Below are the code and all the weights of a small trained network. Each question names an input and a class and asks about switching units off, where a switched-off unit gives its printed mean instead of its output.

import numpy as np


def w(rows, s, z=0):
    codes = np.array(rows[::2]) - 128.0
    scale = np.full(codes.shape[1], s)
    scale[-1] = z or s
    return codes * scale


def f(y):
    return np.maximum(y, 0)


def log_softmax(a):
    a = a - a.max(-1, keepdims=True)
    return a - np.log(np.exp(a).sum(-1, keepdims=True))


def net(x, mask):
    res = np.array(x, float).reshape(1, 3) / 4 @ E
    y = f(res @ A[0][:, :-1].T + A[0][:, -1])
    res = res + np.where(mask, y, B[0][:, -1]) @ B[0][:, :-1]
    return log_softmax(res[-1] @ U[:, :-1].T + U[:, -1])


A, B = {}, {}
E = w([
[13,98,38,139,207,112,154,103,136,132,120,121],'x0',
[48,149,201,116,125,102,255,202,112,116,137,133],'x1',
[141,89,203,143,230,115,139,56,136,124,154,88],'x2',
],0.0095)
A[0] = w([
[116,132,48,130,62,134,120,169,125,127,124,138,199],'n0',
[112,134,108,129,173,115,120,118,127,125,135,131,123],'n1',
[136,118,177,128,152,129,141,120,131,125,138,123,40],'n2',
[156,126,99,130,110,138,95,109,137,130,125,126,100],'n3',
[220,133,201,128,123,133,102,118,124,122,135,125,47],'n4',
[90,129,160,131,149,124,159,145,120,128,130,125,29],'n5',
[90,133,168,128,143,126,188,164,125,129,128,127,91],'n6',
[119,136,166,127,93,123,154,163,125,130,120,130,127],'n7',
[158,127,95,126,120,130,88,103,132,126,139,123,208],'n8',
[103,138,1,127,48,130,115,168,123,127,121,142,41],'n9',
[115,119,148,125,129,128,160,148,135,134,119,124,125],'n10',
[159,143,150,131,114,123,119,123,123,112,136,125,142],'n11',
[93,133,161,117,154,125,174,149,131,122,132,139,36],'n12',
[142,137,148,124,79,131,147,181,116,124,130,148,139],'n13',
[118,142,126,123,72,153,152,178,123,113,141,131,127],'n14',
[130,105,110,127,179,137,118,63,136,143,119,123,101],'n15',
[119,110,128,140,152,132,134,116,122,142,130,121,117],'n16',
[191,124,72,130,99,132,73,104,132,127,124,128,52],'n17',
[184,129,173,121,102,122,124,130,129,141,130,133,171],'n18',
[122,135,103,129,163,128,97,117,122,117,134,118,105],'n19',
[125,126,107,135,189,125,121,80,127,122,126,122,113],'n20',
[69,127,69,135,163,130,132,133,125,117,130,121,131],'n21',
[147,120,213,136,194,127,134,101,129,132,136,119,77],'n22',
[116,120,106,133,134,146,111,117,139,140,111,133,101],'n23',
[52,124,63,128,149,121,147,134,129,129,129,130,6],'n24',
[129,132,159,129,61,106,155,187,134,147,116,122,135],'n25',
[113,128,149,122,131,129,146,136,124,132,114,139,124],'n26',
],0.016,0.011)
B[0] = w([
[139,165,197,132,59,140,154,182,117,112,127,115,255],'n0',
[113,141,103,123,168,158,135,94,106,109,127,140,162],'n1',
[117,148,167,135,106,130,131,168,128,90,153,104,150],'n2',
[116,140,136,118,58,118,133,173,97,143,145,123,178],'n3',
[125,92,67,133,70,125,126,69,132,210,97,143,219],'n4',
[126,104,91,134,117,123,135,89,157,182,92,139,154],'n5',
[163,135,130,123,26,111,124,147,141,175,100,137,199],'n6',
[112,120,132,117,185,149,132,117,104,77,156,120,193],'n7',
[124,102,83,131,121,118,132,90,136,186,107,133,223],'n8',
[137,82,64,128,79,121,112,60,146,226,89,141,226],'n9',
[137,146,136,134,89,150,108,136,137,108,138,134,166],'n10',
[128,136,129,112,78,141,131,142,129,149,102,135,180],'n11',
[138,109,85,143,88,127,114,92,135,203,94,127,165],'n12',
[117,128,150,141,219,104,115,144,150,55,169,127,212],'n13',
[121,140,132,123,196,130,111,123,100,74,149,116,204],'n14',
[131,112,112,127,234,131,134,106,150,92,150,144,184],'n15',
[108,107,113,137,127,144,124,108,106,116,167,124,150],'n16',
[128,159,206,120,69,129,140,188,142,98,122,123,209],'n17',
[132,155,155,134,74,133,130,174,133,132,115,112,226],'n18',
[113,115,116,131,165,146,133,111,107,121,144,118,155],'n19',
[117,124,96,133,202,117,131,99,116,94,137,125,180],'n20',
[156,117,116,128,93,121,97,117,137,197,92,133,202],'n21',
[136,151,141,123,3,122,122,176,129,163,98,145,200],'n22',
[136,122,118,135,159,111,115,98,121,106,131,124,147],'n23',
[139,162,213,121,17,130,135,207,125,90,150,115,179],'n24',
[114,134,132,125,221,127,141,123,112,63,157,127,219],'n25',
[119,123,143,123,94,146,120,135,123,125,131,112,156],'n26',
],0.018,0.015)
U = w([
[146,186,197,117,63,126,153,203,147,100,109,140,31],'0',
[153,66,69,128,102,115,115,67,173,189,59,169,254],'1',
[100,117,104,123,254,133,151,78,116,36,173,152,93],'2',
],0.0096,0.0027)

Each question gives the input, the list of numbers given to net, and the class t.
The units are the neurons (one row each of A and B). Each row of codes is followed by its name. A weight is (code - 128) times the scale printed after its matrix; where a second scale follows, it is the last column's (A, B and U).
mask holds one flag per neuron, in row order. A switched-off neuron (its flag False) gives its mean, the last column of its row in B, instead of its output. The means were averaged over made-up inputs and are rounded, as every weight is.
A unit's drop is (log p(t) with every unit on - log p(t) with that unit switched off) / (log p(t) with every unit on - log p(t) with every unit switched off).
The circuit of an input: a set's keep is (log p(t) with only the set's units on - log p(t) with every unit switched off) / (log p(t) with every unit on - log p(t) with every unit switched off). Starting from the 12 units with the biggest drops (on a tie, the unit counted first), units are removed one at a time, each time the one whose removal leaves the highest keep (on an exact tie, the one counted first), for as long as the keep stays at least 0.8.
circuit, biggest first: the units of the circuit, biggest drop first
most important unit: the unit with the biggest drop
top k neurons: the k neurons with the biggest drops, biggest first
drop when u is switched off: that unit's drop, to one decimal
input [-8,-3,6], class 1: most important unit	n4
input [2,0,-7], class 1: top 3 neurons	n9, n17, n18
input [5,1,5], class 1: top 4 neurons	n25, n21, n13, n14
input [8,2,2], class 1: top 3 neurons	n21, n0, n17
input [1,-1,7], class 2: top 2 neurons	n9, n15
input [5,0,-3], class 1: top 3 neurons	n9, n17, n21
input [-7,0,8], class 1: top 3 neurons	n4, n0, n17
input [7,0,-3], class 1: top 2 neurons	n9, n21
input [3,1,6], class 1: top 2 neurons	n22, n25
input [-6,-3,4], class 1: top 2 neurons	n4, n0
input [3,-1,-6], class 1: drop when n9 is switched off	6.1
input [0,8,-8], class 2: drop when n25 is switched off	0.6
input [-7,1,0], class 2: drop when n1 is switched off	0.0
input [-6,-3,7], class 1: circuit, biggest first	n4
